[[-26 -48 -19 -53 -44 -43]
 [-17 -28   7 -49 -15 -25]
 [ -1   4  17 -28   0   4]
 [-10  -9  13 -44 -15 -11]
 [ -5  -8  15 -29   3  -8]]
->
[[-43 -25   4 -11  -8]
 [-44 -15   0 -15   3]
 [-53 -49 -28 -44 -29]
 [-19   7  17  13  15]
 [-48 -28   4  -9  -8]
 [-26 -17  -1 -10  -5]]

[[ -3 -36   6]
 [  0 -56   4]
 [ -4  12 -19]]
->
[[  6   4 -19]
 [-36 -56  12]
 [ -3   0  -4]]

[[-19  -7  -9]
 [-28 -17 -20]
 [-13  15   5]
 [-50 -19 -30]
 [ 31   4  10]
 [ 28  25  31]
 [ 34  28  29]
 [ 40  30  38]]
->
[[ -9 -20   5 -30  10  31  29  38]
 [ -7 -17  15 -19   4  25  28  30]
 [-19 -28 -13 -50  31  28  34  40]]

[[-16  -5  -9 -18 -12 -20  -7 -14  -6 -19  -8 -13  -4 -23]
 [-36  16  29 -36  -9 -41  -5 -13  31 -20  36  13  21 -53]
 [  2  26 -36 -20  -3 -27  38 -14  -4 -58 -32 -52  27 -47]]
->
[[-23 -53 -47]
 [ -4  21  27]
 [-13  13 -52]
 [ -8  36 -32]
 [-19 -20 -58]
 [ -6  31  -4]
 [-14 -13 -14]
 [ -7  -5  38]
 [-20 -41 -27]
 [-12  -9  -3]
 [-18 -36 -20]
 [ -9  29 -36]
 [ -5  16  26]
 [-16 -36   2]]

[[  6  -1 -20  -4  11  -7  14  58   2  -4   6  19  -8  -5 -30]
 [ -2   9  28 -13 -26  38 -26 -23 -13  -4  19 -10   2   1  12]]
->
[[-30  12]
 [ -5   1]
 [ -8   2]
 [ 19 -10]
 [  6  19]
 [ -4  -4]
 [  2 -13]
 [ 58 -23]
 [ 14 -26]
 [ -7  38]
 [ 11 -26]
 [ -4 -13]
 [-20  28]
 [ -1   9]
 [  6  -2]]

[[ 12   9   5  -2 -32  -2  20]
 [-17   2   5  10  25  -2 -25]
 [ 18 -18  -2  16 -25   6  26]
 [ 13 -37   3  44 -10   5  16]
 [-30 -25  -2  21  36  -2 -39]
 [-22 -28   2  30  37   7 -26]
 [ 15 -27   3  36 -27   4  18]
 [-21  -7   0  -7  36  -4 -29]
 [-28 -14   0  12  35  -5 -38]
 [-13  43   0 -50   4  -5 -14]]
->
[[ 20 -25  26  16 -39 -26  18 -29 -38 -14]
 [ -2  -2   6   5  -2   7   4  -4  -5  -5]
 [-32  25 -25 -10  36  37 -27  36  35   4]
 [ -2  10  16  44  21  30  36  -7  12 -50]
 [  5   5  -2   3  -2   2   3   0   0   0]
 [  9   2 -18 -37 -25 -28 -27  -7 -14  43]
 [ 12 -17  18  13 -30 -22  15 -21 -28 -13]]

[[-17  -3  -5  -5  36  -1   9]
 [  3  -1   1   1   2   4   1]
 [-17  -2  -5  -4  11   5  13]
 [ -7   1   4   0   9   6  -5]
 [-10  -3   9  -4  22  23   5]
 [  7   5 -20  -1 -11 -39   8]
 [ 10   7  -4   2 -26   8  46]
 [ -4   1 -18  -1   2 -39  13]
 [  2   1   1   0  20   8  -2]]
->
[[  9   1  13  -5   5   8  46  13  -2]
 [ -1   4   5   6  23 -39   8 -39   8]
 [ 36   2  11   9  22 -11 -26   2  20]
 [ -5   1  -4   0  -4  -1   2  -1   0]
 [ -5   1  -5   4   9 -20  -4 -18   1]
 [ -3  -1  -2   1  -3   5   7   1   1]
 [-17   3 -17  -7 -10   7  10  -4   2]]
---
[[ -6 -33 -27 -16  22 -33]
 [-12   4  -2  -2  -3  11]
 [-22 -24 -30 -12   8 -12]
 [ -4 -46 -37 -13  21 -46]]
->
[[ -4 -46 -37 -13  21 -46]
 [-22 -24 -30 -12   8 -12]
 [-12   4  -2  -2  -3  11]
 [ -6 -33 -27 -16  22 -33]]

[[ -8  26 -23  16  11  24 -18]
 [ 17 -50  15 -34   9 -35  30]]
->
[[ 17 -50  15 -34   9 -35  30]
 [ -8  26 -23  16  11  24 -18]]

[[ 26   2 -17]
 [ 39  -1 -38]
 [-26   4  14]
 [ -2   3   0]
 [-40   5  22]
 [-27   5  13]
 [ 45   0 -33]
 [-40   4  27]
 [ -6   3   2]
 [-44   4  32]
 [-35   1  42]
 [ 50   0 -38]]
->
[[ 50   0 -38]
 [-35   1  42]
 [-44   4  32]
 [ -6   3   2]
 [-40   4  27]
 [ 45   0 -33]
 [-27   5  13]
 [-40   5  22]
 [ -2   3   0]
 [-26   4  14]
 [ 39  -1 -38]
 [ 26   2 -17]]

[[-15  36   2  -4 -17]
 [ 45   0  11  16 -20]
 [ -6  26   3  -2 -14]
 [  3  20   9   1 -17]
 [-24 -13  -9 -10  30]
 [ 13 -31   2   4  13]
 [-35  -7  -3 -11  10]
 [-20 -18 -15 -11  42]]
->
[[-20 -18 -15 -11  42]
 [-35  -7  -3 -11  10]
 [ 13 -31   2   4  13]
 [-24 -13  -9 -10  30]
 [  3  20   9   1 -17]
 [ -6  26   3  -2 -14]
 [ 45   0  11  16 -20]
 [-15  36   2  -4 -17]]

[[-34  56  -5  -7  18  -7 -25  -2  44  19]
 [-45  37   4   3  -1   1 -18   8  52  27]
 [ 38  27 -22 -10  21 -50  -5 -13  26 -12]
 [  4  39 -22  -8  16 -43 -12 -10  53   9]
 [ 36  45  -9   6   1 -50 -19  23  23 -12]
 [-45  27   6  -1  -1  15 -15   0  38  28]]
->
[[-45  27   6  -1  -1  15 -15   0  38  28]
 [ 36  45  -9   6   1 -50 -19  23  23 -12]
 [  4  39 -22  -8  16 -43 -12 -10  53   9]
 [ 38  27 -22 -10  21 -50  -5 -13  26 -12]
 [-45  37   4   3  -1   1 -18   8  52  27]
 [-34  56  -5  -7  18  -7 -25  -2  44  19]]

[[-11 -34 -23 -45 -43 -38 -31 -17 -28 -41 -35 -20 -22]
 [  3  42  50  10  10   8  44  -4  26  16   3  -4  18]]
->
[[  3  42  50  10  10   8  44  -4  26  16   3  -4  18]
 [-11 -34 -23 -45 -43 -38 -31 -17 -28 -41 -35 -20 -22]]

[[-37 -35  10  -1   8   7]
 [ 46 -12  -2 -18  20 -22]
 [ 23 -34   1 -53   4  11]]
->
[[ 23 -34   1 -53   4  11]
 [ 46 -12  -2 -18  20 -22]
 [-37 -35  10  -1   8   7]]

[[-22  17  31  -2 -29  -3  29   2 -33  -5  21  18]
 [-41 -32  40  30 -44 -26  39  28 -43 -27  45  28]]
->
[[-41 -32  40  30 -44 -26  39  28 -43 -27  45  28]
 [-22  17  31  -2 -29  -3  29   2 -33  -5  21  18]]
---
[[ 24 -29 -35]
 [  1 -16 -17]
 [  9 -37 -44]
 [ 33  41  54]]
->
[[-16 -17]
 [-37 -44]]

[[  0 -29 -18]
 [ 20   3  18]
 [ 23 -27  56]]
->
[[  3  18]
 [-27  56]]

[[  6  25  18  49  13]
 [  6  26 -18  17 -40]
 [  6  43 -35 -32  46]
 [  6  30  24  54  11]
 [  6  44 -25 -39  21]]
->
[[ 26 -18]
 [ 43 -35]]

[[ 29   6  50  35   5]
 [  1  -2 -18  -4   3]
 [ 31  30  31 -22 -17]
 [ 18  21   6 -24 -37]]
->
[[ -2 -18]
 [ 30  31]]

[[-49  27  -4  31]
 [ 19  20  19  20]
 [-25   8 -12  13]]
->
[[ 20  19]
 [  8 -12]]

[[ -5  -1   0]
 [-12 -48 -18]
 [ -5  -8  -5]]
->
[[-48 -18]
 [ -8  -5]]

[[-33   5  16]
 [ 25  30 -55]
 [-25   7  17]]
->
[[ 30 -55]
 [  7  17]]
---
[[21  6 -6 33 -1]
 [38 21 -4 51  2]]
->
[21 21]

[[ 41  45 -37  24]
 [  8  16 -16  -1]]
->
[41 16]

[[ 34  35  34  30 -13]
 [ 40  42  33  32 -14]
 [-39 -47  32 -26 -19]
 [-37 -39 -29 -32  11]
 [  4   0  28  14  -4]]
->
[ 34  42  32 -32  -4]

[[-30 -16   4 -44]
 [-11  -5   6 -16]]
->
[-30  -5]

[[-23   0  17 -48]
 [ -3  30 -43  13]
 [ -8  32 -49   8]]
->
[-23  30 -49]

[[-54  10]
 [ 34  27]
 [-14 -13]
 [ -1  -4]
 [ 11 -13]]
->
[-54  27]

[[-59  50   8  19  -6]
 [ -8 -57 -35   0  27]]
->
[-59 -57]

[[ 54   0 -39 -40]
 [-49   4  41  42]
 [ 13   3 -10  -9]
 [-40   5  24  26]
 [ 41   0 -39 -40]]
->
[ 54   4 -10  26]

[[ -6 -56 -39 -26]
 [  4  20 -23  19]]
->
[-6 20]
